(in the rows, 128 means zero)
Facts:
klirul Ω:kluder β:703
modrum Ω:dripur β:997
tesalu Ω:suklum β:461
triger Ω:paker β:379
lavum Ω:brotoda β:379
daflem Ω:tanun β:703
drelar Ω:doskan β:997
fatik Ω:masan β:703
pelim Ω:fote β:461
brusu Ω:truflan β:461
vofak Ω:fabri β:978
plodro Ω:skograk β:997
bropur Ω:trigror β:461
pazin Ω:kluplus β:703
pame Ω:nodun β:379
zizuzu Ω:pazin β:703
plafur Ω:kigado β:997
naris Ω:fuskon β:461
dreklo Ω:naris β:703
zaklir Ω:bugrok β:703
trasan β:461
vastin Ω:tepli β:997
braflu Ω:tesalu β:703
roska Ω:melo β:461
rogar Ω:trone β:997
godas Ω:botik β:978
nalok β:978
plogul Ω:reflu β:379
boskidri β:978
paker Ω:madek β:703
rifor β:997
lozom Ω:gula β:703
fote Ω:modrum β:997
brudol β:703
brifa β:978
trone Ω:pudra β:997
gibrir Ω:daskir β:379
gugre Ω:trasan β:997
tridra Ω:teflak β:997
neska β:703
begra Ω:bobe β:978
teflak Ω:muflu β:703
zaplazik Ω:klirul β:703
trigror β:703
fluplun Ω:plafur β:703
lazul Ω:klostezus β:997
feze Ω:trelur β:461
visten Ω:nitrun β:461
loflam Ω:neska β:703
floga Ω:loflam β:978
vevu Ω:druker β:379
voke β:997
dripur Ω:mizun β:703
vezon Ω:tibreflu β:703
statom Ω:nuplove β:978
masan Ω:braflu β:703
grubri Ω:dribon β:978
tanun Ω:dreklo β:379
faflu Ω:gugre β:703
netu Ω:flotrun β:379
bobe Ω:dronik β:978
kosik Ω:vevu β:461
toklol Ω:nezen β:461
luskes Ω:flatros β:379
doskan Ω:lazul β:703
tibreflu Ω:rimo β:997
malodrik Ω:tridra β:997
nopugrir Ω:faflu β:997
rimo Ω:broplobu β:703
suklum Ω:begra β:978
gribre β:997
nuplove Ω:matrostis β:461
datrik Ω:kidra β:978
melo Ω:zuploste β:997
drebri Ω:pame β:461
mumedro Ω:toklol β:379
bagrur Ω:braskigra β:379
drafon Ω:rukun β:997
galak β:997
stotru Ω:muski β:703
zene Ω:kuvu β:978
lezufi Ω:nadra β:703
lusken Ω:suflim β:703
lebal β:997
skufos Ω:stesas β:703
keflu Ω:flotru β:978
driflutil β:379
fabri Ω:robol β:997
mizun Ω:lebal β:703
plufik Ω:nutru β:997
matrostis Ω:fatik β:703
dronik β:978
pliklefle Ω:bromon β:379
tolin Ω:lezufi β:978
zifi Ω:setruklo β:997
bevok β:997
plaba Ω:bagrur β:379
kuvu Ω:pebek β:379
stesas β:978
kigado Ω:floga β:379
nidolik Ω:skida β:461
duplom Ω:daflem β:379
muflu Ω:zaklir β:461
bruplun Ω:stiplok β:997
plodrabrir Ω:lozom β:461
braskigra Ω:midrok β:997
sokluk Ω:statom β:978
nitrun Ω:drafon β:978
betrim Ω:vastin β:703
kluder Ω:bogram β:461
plever Ω:driplas β:997
sofi Ω:zifi β:997
reflu Ω:mesku β:703
fuskon Ω:godas β:379
stutrol Ω:stetrivor β:997
plenek Ω:stetram β:379
fledal Ω:luskes β:703
botik Ω:sofi β:461
skuputra β:461
pebek Ω:plodrabrir β:997
nezen Ω:lomok β:461
plaflo Ω:funu β:461
boru Ω:stutrol β:379
suflim Ω:tolin β:703
kotraplis Ω:mumedro β:379
darom β:461
bogram Ω:datrik β:379
redoflus Ω:plever β:997
driplas Ω:nopugrir β:379
setruklo Ω:stotru β:997
funu Ω:rodan β:997
kluplus Ω:dastas β:379
stedom β:978
gula Ω:nastek β:379
muski Ω:drelar β:997
bugrok Ω:futris β:997
nadra Ω:zene β:461
trofa Ω:bruplun β:379
flatros Ω:plogul β:461
dradro Ω:nidolik β:978
robol Ω:betrim β:997
mesku Ω:trofa β:978
midrok Ω:vofak β:461
zuza Ω:vezon β:978
nodun Ω:feze β:379
broplobu Ω:pelim β:461
dribon Ω:plitek β:379
trelur Ω:triger β:703
kidra β:703
futris Ω:drebri β:978
rukun β:379
stetram Ω:dradro β:703
flotru Ω:plodro β:703
draklan Ω:roska β:703
zuploste Ω:sokluk β:978
pudra Ω:lavum β:461
bromon Ω:zizuzu β:978
nastek Ω:plufik β:703
tepli Ω:kotraplis β:379
stiplok Ω:stedom β:703
flotrun Ω:keflu β:461
plugodes Ω:malodrik β:978
rodan Ω:lusken β:379
truflan Ω:kosik β:997
plitek Ω:rogar β:978
dastas Ω:draklan β:379
klostezus Ω:grutrek β:461
skograk Ω:skufos β:703
skida Ω:brusu β:703
stetrivor Ω:visten β:461
madek Ω:plaba β:461
lomok Ω:fluplun β:997
daskir Ω:zuza β:997
druker Ω:netu β:379
grutrek Ω:boru β:703
brotoda Ω:fledal β:703
sogros Ω:bropur β:978
nutru Ω:sogros β:997

Known rows:
[ 97 146 144 117 157 162 140 175 112 150 153 128 177 111 134 150  95 159
 104 150 111 185 140 146 119  59 166 154 126 141 157 139 114 141 116 100
 130 164 131 145 162] : rogar
[ 99 147 145 116 155 159 140 176 111 150 153 127 178 110 135 151  93 157
 102 150 110 183 139 144 119  56 165 156 125 140 159 138 113 141 115 100
 129 165 131 144 166] : trone
[ 51 152 131 158 123 176 120 154 115 154 170 116 168 138 126 173 116 136
 111 170  49 184 161 130 110 128 173 127 150 166 122 134 120 123 141  71
 158 174 140 174 114] : sokluk
[ 98 123 143 112 196 175  74 169 128 146 127 164 158  93 134 152 118 138
 139 149 125 194 139 180 100 101 169 134 149 109 125 146 121 157 168  89
 155 157 119 151 123] : tibreflu
[ 68 142 140 133 148 180 192 160 110 153 170 110 189 127 139 170 111 144
 111 162  77 176 113 149 102  89 166 151 148 150 132 132 109 131 138  90
 149 151 141 153 173] : stedom
[ 70  95 138 129 183 192 176 173 150 161 159 151 172 114 124 143 113 193
 131 171 152 188 170 126 130 111 162 152 125 159 124 144 133 158 128 114
 143 148 153 154 116] : drelar
[ 47 109 147 136 186 207 205 162 138 143 184 123 161 122 124 146 122 174
 137 148 153 187 210 117 118 134 136 161 150 159 123 130 130 147 150 109
 131 114 147 171 114] : doskan
[ 46  97 141 115 170 165 174 163  73 155 132 130 203 136 121 154 133 147
 118 133  97 164 157 141 118 132 127 128 144 185 104 136 125 112 143 109
 135 156 122 143 138] : muflu
[ 57 112 154 122 172 179 166 162  90 141 157 124 183 147 127 153 118 140
 128 126 126 194 207 145 110 128 129 129 158 161 141 123 120 100 140 109
 135 128 138 167 124] : teflak
[ 57 158 144 150 148 178  98 155 107 128 173 112 146 132 119 155 114 138
 117 136  88 202 217 122 114 125 150 133 155 158 139 128 127 121 142  81
 130 149 123 182  98] : masan
[118 117 145 134 159 177 139 159  98 132 164 147 164 134 126 153 123 141
 133 161 112 174 132 138 106 118 168 151 152 163 103 136 118 115 106 103
 127 151  96 153 149] : driflutil
[100  79 149 122 153 167 152 167  72 153 150 152 190 162 128 149 123 132
 139 154 123 166 172 148 110 145 146 131 149 182 100 131 110  80 104 117
 136 152 105 159 146] : pame
[134  80 152 143 195 201 158 165 113 119 167 157 159 133 129 168 117 158
 146 138 110 177  83 118 133 155 170 140 162 175  91 134 133 155  72 126
 134 168 144 144 163] : fuskon
[100 150 134 123 171 189 152 148 107 148 147 176 186 121 108 141 108 174
 122 145 127 208 112 160 109  59 188 146 123 137 163 132 141 101 128  98
 142 156 143 111 128] : pebek
[ 63 128 137 139 156 190 186 156 114 149 163 122 187 132 134 168 121 151
 121 167  83 188 115 153 103 107 169 139 153 155 121 132 117 126 142  91
 156 145 141 155 151] : nalok
[ 49 144 132 142 153 165 112 154  92 141 148 117 167 117 114 157 129 147
 108 143  61 171 157 119 121 122 150 135 141 178 103 141 132 136 145  80
 130 172 107 156 116] : tesalu
[ 73  93 136 126 176 176 133 172  97 144 134 131 182 136 128 129 107 189
 124 155 126 214 148 167 126  74 161 127 123 163 125 141 111 107 125 103
 145 144 103 164 145] : braskigra
[ 78 101 133 134 183 184 127 170 102 133 138 124 170 127 129 124 106 202
 123 158 121 224 126 169 127  56 169 134 122 158 120 144 110 117 127  96
 142 139  88 167 154] : robol

Rows:
No name comes twice in this set of rows, the named rows included.
[ 76 134 152 124 197 191 117 157 113 124 156 131 151 109 132 155 123 130
 140 125 120 198 171 162  95 118 145 140 171 121 129 130 121 142 173  90
 139 126 119 167 128] : mizun
[ 75  91 143 136 211 198 179 162 104 121 145 130 177 113 123 168 126 174
 127 115  81 178  69 117 143 138 149 132 154 182  91 138 143 178 110 118
 134 170 155 133 159] : naris
[ 73 149 147 133 177 197 167 147 101 125 169 132 168 128 118 149 117 155
 127 126 120 206 160 145 104  93 154 148 154 143 149 122 131 110 145  97
 130 124 132 149 131] : trigror
[114 126 144 143 146 172 109 158  98 134 166 146 157 136 123 156 121 133
 129 162  95 173 150 129 109 130 171 145 151 167 104 136 120 114 104  95
 129 165  98 161 134] : pliklefle
[ 71  93 144 111 163 161 141 176  98 165 131 152 199 145 127 146 110 157
 122 153 133 192 186 158 120 110 150 120 130 164 139 136 119 101 123 114
 147 157 140 151 121] : bugrok
[ 94 138 137 124 171 182 139 158 113 146 146 161 180 120 116 144 109 172
 120 152 123 205 125 156 113  69 180 142 128 141 152 136 133 116 127  99
 141 155 136 129 128] : funu
[ 55 142 134 150 137 181 147 155 116 152 168 118 176 135 129 171 119 142
 115 171  64 185 144 141 106 118 171 133 151 161 121 133 119 124 143  79
 156 161 139 167 129] : begra
[118 112 139 146 173 191 130 157  94 116 164 129 151 128 127 137 120 169
 136 162 106 194 102 150 110  89 177 156 146 161  88 141 110 117 110  94
 126 138  62 165 171] : kigado
[ 76 105 143 115 163 164 137 173 106 159 135 151 191 136 127 147 111 159
 121 155 130 194 174 155 120 103 155 125 132 158 141 137 122 112 124 110
 145 157 137 150 121] : tridra
[ 68 129 141 146 194 205 146 155 101 103 167  96 148 122 128 132 114 186
 128 133 111 228 138 156 116  69 155 148 151 149 122 132 113 126 146  88
 128 109  84 180 158] : fluplun
[ 95 113 140 132 151 181 167 160 114 153 175 148 165 130 122 142 130 150
 137 183 139 160 180 130  99 124 161 169 141 163  97 140 116 114 129 101
 126 136  91 162 130] : rukun
[ 40  89 141 115 170 164 174 164  66 157 130 128 207 141 122 152 132 148
 120 132  99 165 161 144 119 132 124 124 141 189 102 135 122 105 142 111
 137 154 120 146 140] : drebri
[ 96 144 136 124 171 184 144 154 112 148 147 167 182 120 113 143 109 173
 121 150 125 206 122 157 111  65 183 144 126 139 157 134 136 110 129  98
 141 154 137 122 128] : nutru
[ 61 114 142 143 194 202 152 158  90 109 162  95 157 133 129 130 113 185
 130 130 116 228 151 159 118  77 148 141 148 158 119 131 108 112 144  92
 130 108  85 184 159] : betrim

Now the same things, written a new way:
Known rows:
[112 173 126  86 103 153 104 108 122 112 114 147 119 180  65  53 154 126
 147 102  88 126 212 132 172 146 102 131 116 129 111 118 124 113 146 122
 204 106 164 102 120  89  81 147 124 136] : skuputra
[132 157 137  75 116 117 138 123 156 136 130 137 135 140 129 106 124 140
 136 104  98 115 191 147 183 156 124 116 118 132  98 121 128  78 149  87
 163 117 155 116 109  91 104 153 142 135] : datrik
[133 151 141  73 101 127 115 121 140 133 132 136 123 106 110 107 130 116
 154 114 102 105 195 139 160 159  97 129 100 129  96 145 129 101 167  78
 176 121 157 120 101 104 105 149 116 123] : plaflo
[169 143 209  65 111  77 162 123 130 184 138 105  96  98 115  65 130 121
 138 135  76 104 194  97 215 163  93 139 156 140 125 129 112  70 182  57
 194 121 124  89 103 141 108 145 118 166] : rimo
[151 150 180  68 128  88 145 127 138 164 144 116 136 120 125  91 122 131
 131 117  91 117 189 125 211 163 116 129 130 124 104 127 123  61 161  76
 175 121 133 108 103 109 113 157 134 147] : zuza
[125 134 155  37 101 166 120 160 175 134 130 144 118 121 120 105 147 112
 144 139 110 131 195 166 165 140  88 148  93 128  90 122 123 125 168  53
 173 135 153 125  75 108 112 168 134 119] : roska
[140 135 138 122  88 126 143 125 154 124 127 136  79  82 174 113 122 145
 158 117  91 105 185 131 159 171 103 127 129 164  99 121 121 101 164  87
 148  85 151 113  87  94  89 145  72 157] : lezufi
[139 153 125  64  81 142 149 135 160 124 105 137  82 131 131 128 113 149
 152 115 121  77 196 102 167 150 118  78 132 133 125 158 142  78 174  61
 160 116 187  99  79 119 103 126 153 133] : paker
[146 168 149  72  71  99 188 113 130 150 116 166 138 102 105 145 121 124
 126 142  72  97 171 156 115 133 115 117 121 126  92  92 129  89 140  55
 160 109 177 111 150 134  75 134 125 166] : brotoda
[125 166 141  58 108 117 117 108 133 138 163 126 103  91 128 105 123  92
 161  95 100  89 214 182 156 160  98 138  96 163  85 177 135 104 165 108
 166 125 152  98 124 107  90 143 164  89] : brusu
[136 154 120  65 105 101 100  93 164 131 103 143 131 111  89  98 125  96
 163  86 112 113 183 138 170 168  97 121 105 149 106 137 128  97 187  39
 166 137 157 131 126  94 114 160  99 121] : botik
[140 168 153  69  84 105 149 114 103 146 128 163 165 100  80 149 126 107
 129 141  85 106 176 159 111 139 107 128  88 101  79 111 139  94 141  66
 173 114 178 124 148 123  85 144 115 141] : flatros
[139 153 137  60  82 140 146 139 152 123 105 135  73 130 130 131 111 143
 149 116 128  83 198  96 171 149 113  78 136 135 126 159 147  72 180  60
 156 113 188  92  81 122 100 131 156 133] : trelur
[117 174 153  68  92 108 161  99 139 139 135 151 138 111 133 104 123 119
 150 128 107 105 176 139 135 145 115 122  92 116 116 105 136  89 131  65
 158 107 162 123 123 124 100 154 138 137] : bruplun
[111 169 141  67 101 115 141  95 160 130 125 143 120 127 134  76 126 120
 161 108 115 111 183 131 160 152 110 120 101 132 127 116 131  93 144  67
 161 112 154 123 111 111 106 159 134 130] : drafon
[136 159 206  60 117  83 152 104 127 168 151 112 119 104 130  55 128 112
 152 132 104 111 188  98 198 160 100 138 114 118 136 123 122  71 155  63
 182 113 124 106 102 140 118 162 132 145] : modrum
[143 151 153  64  88 124 148 132 152 135 114 135  81 117 131 117 117 129
 146 120 113  95 194 114 172 150 105 103 136 147 118 138 136  81 177  60
 158 113 169  96  98 121  96 142 141 143] : teflak
[141 154 108  67  92  93 132  88 198 132  82 152 106 116 108  92 118 110
 162  82 103 104 176 137 171 161 104 107 138 178 121 116 117  94 189  23
 151 135 159 124 132 100 106 151 107 142] : doskan

Rows:
No name comes twice in this set of rows, the named rows included.
[143 152 136  71  91 115 152 114 174 141 113 140  99 109 128 103 124 127
 151 111  93  97 187 138 166 155 106 116 133 158 111 125 120  94 169  55
 162 121 155 110 109 114  98 142 123 144] : daflem
[142 154 113  69  91  97 136  94 193 133  87 150 105 114 113  95 119 114
 158  86 102 103 179 138 171 160 104 107 135 174 119 118 118  94 183  29
 152 133 158 122 128 102 103 150 110 143] : grutrek
[115 167 105  78 104 130 161  90 187 149 147 135 148 114 144  69 121 163
 173 118  84  68 184 129 146 161 130 113  83 106 127 137 116  98 118  80
 189 128 148 142  76 116 127 120 138 119] : vastin
[130 152 141  66 116 128 139 132 164 136 129 139 131 145 132 105 128 141
 133 112 100 122 190 153 185 150 122 120 116 133  95 115 127  85 148  82
 161 120 153 117 101  92 106 159 145 136] : bobe
[141 167 149  74 103  97 165 120 130 146 129 156 166 124 114 145 118 133
 119 126  87 113 173 163 146 143 130 116 106 111  82 100 136  72 134  74
 156 114 168 123 139 107  92 149 139 148] : mesku
[134 150 145  66 117 121 142 133 165 140 135 137 134 130 138 113 124 138
 135 112 101 119 186 155 183 154 118 121 114 132  93 121 129  82 152  74
 158 124 152 120  99  93 109 158 143 134] : bromon
[132 153 122  64  93 150 114 134 140 120 120 132 111 124 106 128 117 136
 158 113 126  84 200 107 159 157 111  92  98 107 112 176 148  85 172  74
 176 123 186 113  78 111 114 131 144 106] : madek
[118 178 158  66  88 102 173  95 129 144 134 156 151 109 126 118 123 116
 142 137 101 106 170 144 122 139 116 122  89 108 110  97 138  87 125  62
 157 105 165 124 135 130  94 153 135 144] : trone
[136 156 128  78 122 111 147 118 169 150 139 134 148 124 133 100 121 152
 140 108  82 102 187 151 180 161 129 119 110 124  96 128 120  81 143  84
 173 127 147 126  99  93 113 141 138 133] : floga
[140 166 148  69  86 109 145 114 107 144 129 157 161 100  85 140 127 107
 133 136  87 107 179 156 118 143 105 128  90 106  84 115 139  94 145  65
 173 116 174 123 141 122  87 144 117 137] : pudra
[112 146 150 127  98 125 136 108 138 115 146 136  99  84 194  96 124 138
 173 116 115 117 180 122 151 174 106 131  95 142 108 116 134  96 142  98
 140  72 145 130  82  91 101 164  73 142] : pebek

